Below is a small trained network, with its code and all its weights. Each question gives an input and a target symbol and asks what happens when units are switched off, that is, made to give their printed mean instead of their output.

import numpy as np


def w(rows, s, z=0):
    codes = np.array(rows[::2]) - 128.0
    scale = np.full(codes.shape[1], s)
    scale[-1] = z or s
    return codes * scale


def f(y):
    return y / 2 * (1 + np.tanh(0.7978845608 * (y + 0.044715 * y**3)))


def softmax(a):
    e = np.exp(a - a.max(-1, keepdims=True))
    return e / e.sum(-1, keepdims=True)


def log_softmax(a):
    a = a - a.max(-1, keepdims=True)
    return a - np.log(np.exp(a).sum(-1, keepdims=True))


def net(x, mask):
    ids = ['αγδημψ'.index(c) for c in x.split()]
    T = len(ids)
    res = E[ids] + P[:T]
    r = res
    for j in range(2):
        rows = slice(3 * j, 3 * j + 3)
        q, k, v = (r @ M[0][rows].T for M in (Q, K, V))
        z = softmax(np.where(np.tri(T) > 0, q @ k.T / 3**0.5, -1e9)) @ v
        o = O[0][rows]
        res = res + np.where(mask[j], z, o[:, -1]) @ o[:, :-1]
    y = f(res @ A[0][:, :-1].T + A[0][:, -1])
    res = res + np.where(mask[2:10], y, B[0][:, -1]) @ B[0][:, :-1]
    return log_softmax(res[-1] @ U[:, :-1].T + U[:, -1])


Q, K, V, O, A, B = {}, {}, {}, {}, {}, {}
E = w([
[162,94,204,235,145,186],'α',
[77,71,115,252,165,140],'γ',
[37,117,222,227,173,153],'δ',
[133,115,40,62,222,109],'η',
[7,198,5,124,81,82],'μ',
[143,215,106,100,112,200],'ψ',
],0.015)
P = w([
[185,52,163,242,94,156],'0',
[181,113,143,251,137,138],'1',
[162,142,134,248,169,138],'2',
[130,122,123,197,182,156],'3',
[107,120,116,159,188,173],'4',
[87,123,127,120,212,173],'5',
[81,116,141,88,221,178],'6',
[81,133,172,55,254,179],'7',
],0.0091)
Q[0] = w([
[98,109,149,148,158,204],'h0',
[199,182,86,83,87,99],'h0',
[166,120,154,55,148,109],'h0',
[135,219,147,75,40,102],'h1',
[127,248,98,178,134,165],'h1',
[60,153,75,129,157,173],'h1',
],0.012)
K[0] = w([
[93,118,128,69,236,104],'h0',
[92,121,173,237,7,156],'h0',
[157,102,142,190,96,55],'h0',
[240,59,113,189,76,64],'h1',
[160,108,63,16,176,149],'h1',
[137,203,123,78,158,118],'h1',
],0.011)
V[0] = w([
[55,198,120,129,76,120],'h0',
[151,144,62,72,152,81],'h0',
[28,62,183,160,78,60],'h0',
[125,226,141,106,46,125],'h1',
[53,174,254,50,128,141],'h1',
[202,86,175,155,75,219],'h1',
],0.0083)
O[0] = w([
[83,148,199,189,88,50,103],'h0',
[122,123,186,73,168,87,6],'h0',
[80,9,80,107,109,77,179],'h0',
[164,148,126,133,1,59,3],'h1',
[68,192,158,195,90,156,98],'h1',
[125,161,128,36,88,225,75],'h1',
],0.0092,0.0047)
A[0] = w([
[59,15,83,59,14,108,38],'n0',
[24,116,136,75,152,215,137],'n1',
[171,124,86,146,40,51,82],'n2',
[136,155,148,55,217,64,81],'n3',
[133,179,161,190,119,80,139],'n4',
[220,110,211,117,119,188,242],'n5',
[180,196,122,243,2,105,253],'n6',
[161,150,43,80,157,140,157],'n7',
],0.008,0.0042)
B[0] = w([
[125,201,127,130,179,107,149],'n0',
[254,112,123,130,93,130,247],'n1',
[127,115,237,173,94,135,152],'n2',
[170,179,248,169,37,146,162],'n3',
[128,71,149,37,81,186,172],'n4',
[109,57,25,135,96,74,179],'n5',
[67,162,172,60,170,147,191],'n6',
[97,93,177,117,122,77,161],'n7',
],0.0095,0.012)
U = w([
[134,74,139,118,65,124,70],'α',
[149,89,96,98,218,69,253],'γ',
[109,138,110,255,136,141,154],'δ',
[151,124,171,133,191,123,56],'η',
[66,61,170,144,136,96,83],'μ',
[94,122,170,59,155,220,152],'ψ',
],0.0091,0.0061)

Each question gives the input, a string of symbols that net reads in full, and the target symbol t.
The units are the heads (3 rows each of Q, K, V and O) and the neurons (one row each of A and B). Each row of codes is followed by its name. A weight is (code - 128) times the scale printed after its matrix; where a second scale follows, it is the last column's (O, A, B and U).
mask holds one flag per unit, heads first, then neurons. A switched-off unit (its flag False) gives its mean, the last column of its rows in O or B, instead of its output. The means were averaged over made-up inputs and are rounded, as every weight is.
A unit's drop is (log p(t) with every unit on - log p(t) with that unit switched off) / (log p(t) with every unit on - log p(t) with every unit switched off).
The circuit of an input: a set's keep is (log p(t) with only the set's units on - log p(t) with every unit switched off) / (log p(t) with every unit on - log p(t) with every unit switched off). Starting from all 10 units, units are removed one at a time, each time the one whose removal leaves the highest keep (on an exact tie, the one counted first), for as long as the keep stays at least 0.8.
units of the circuit, in order: the units of the circuit, biggest drop first
unit that matters most: the unit with the biggest drop
top k neurons: the k neurons with the biggest drops, biggest first
heads that matter: for each layer, one digit per head in row order, 1 if its drop is at least 0.15 and else 0, layers parted by /
input α ψ δ δ γ η γ δ, target η: top 2 neurons	[n1, n6]
input δ ψ μ δ, target ψ: top 3 neurons	[n4, n6, n5]
input η ψ δ, target γ: units of the circuit, in order	[h0, n5, h1]
input η μ δ, target γ: top 2 neurons	[n5, n2]
input μ ψ ψ, target ψ: heads that matter	10
input μ μ δ μ δ δ α, target δ: units of the circuit, in order	[h1, n6]
input α δ η μ γ ψ, target γ: heads that matter	01
input δ γ δ γ ψ δ, target ψ: heads that matter	11
input μ δ μ δ, target μ: units of the circuit, in order	[h0, n4]
input δ ψ α α, target ψ: units of the circuit, in order	[n6, h1]
input ψ δ μ, target ψ: units of the circuit, in order	[n6, h0, h1]
input δ γ δ γ γ α, target γ: units of the circuit, in order	[n3, n5]
input δ δ δ δ γ ψ α, target ψ: units of the circuit, in order	[h1, h0, n6]
input α γ γ, target γ: units of the circuit, in order	[h1]
input δ ψ μ γ η δ δ, target η: units of the circuit, in order	[h0, n1, n6]
input μ δ γ δ η η, target η: units of the circuit, in order	[n3, h0, h1]
input γ ψ γ, target ψ: units of the circuit, in order	[n6, h0, h1]
input μ δ γ, target μ: unit that matters most	h0
input γ μ μ δ δ, target μ: top 2 neurons	[n1, n4]
input α δ δ μ δ α δ, target δ: top 2 neurons	[n6, n7]
input δ δ δ δ γ α, target δ: top 2 neurons	[n4, n6]
input γ δ δ μ δ γ, target μ: top neuron	[n1]
input δ δ δ μ α δ α γ, target δ: top 2 neurons	[n6, n4]
